Each row has a name. Each question is about the rows just above it.

[ 65.9  -9.3 -13.3   2.5] -> seko
[-46.0   8.9  32.8  80.4] -> zama
[2.0 2.0 2.0 2.0] -> tuk
[  8.8  -3.8 -14.6 -30.3] -> biba
[ 11.3   8.4 -10.4   1.9] -> Moti
[ 31.0   8.4 -10.4 -24.4] -> Bev
[65.8 65.9 65.8 65.8] -> zat
Times [65.9] occurs in zat:
1
How many times does zat hold [65.8]?
3
How many times does zama hold [32.8]?
1
Times [2.0] occurs in tuk:
4
How many times does seko hold [-9.3]?
1
Times [2.5] occurs in seko:
1
Count of [-14.6] in biba:
1

[ 32.6 -23.2  -9.8 -31.2 -31.2] -> seko
[ 20.8 -15.6 -71.9  21.4  53.9] -> tov
[33.0 33.0 24.2 24.2 58.3] -> vin
[ -3.7  -9.1 -16.0 -16.0 -16.0] -> Tumov
[-26.9 -30.5 -26.9 -16.6  29.1] -> zat
[-25.2 -27.5 -10.3 -26.9  66.1] -> biba
[29.2  8.8 29.2  8.8 29.2] -> Bev
[-17.1  33.0 -26.3  24.3  58.3] -> Movid
[  1.3 -31.2  -9.7  -9.7 -31.2] -> zama
How many times does Bev hold [29.2]?
3
How many times does biba hold [-10.3]?
1
Times [-9.6] occurs in zama:
0
Times [24.2] occurs in vin:
2
Times [32.6] occurs in seko:
1
How many times does Tumov hold [-16.0]?
3
How many times does zat hold [-26.9]?
2

[ 25.7  25.4 -28.2  24.5  25.4] = Tumov
[-17.2  29.9 -33.8  19.2 -30.5] = Bev
[ 25.7  25.4 -29.1  24.5 -28.3] = tuk
[-17.2 -17.2 -17.2 -17.3 -17.2] = zama
Times [-17.2] occurs in zama:
4
How many times does Tumov hold [-28.2]?
1
Count of [25.7] in Tumov:
1
Times [25.7] occurs in tuk:
1

[  1.6 -18.6  -4.8 -25.1 -40.9] = biba
[  1.1 -57.2  -7.0 -24.9  -4.5] = sim
[ 1.1  2.8 -6.6 -6.6  1.1] = Tumov
[  0.4 -57.2  -7.0 -24.9  -4.5] = Bev
[  4.8 -35.1  -9.2 -22.7 -35.8] = seko
[  5.4  18.6   2.6 -28.9   0.9] = vin
[  2.1 -94.8 -11.1  -6.5 -25.9] = Moti
Times [-6.6] occurs in Tumov:
2
How many times does Bev hold [-24.9]?
1
How many times does biba hold [-18.6]?
1

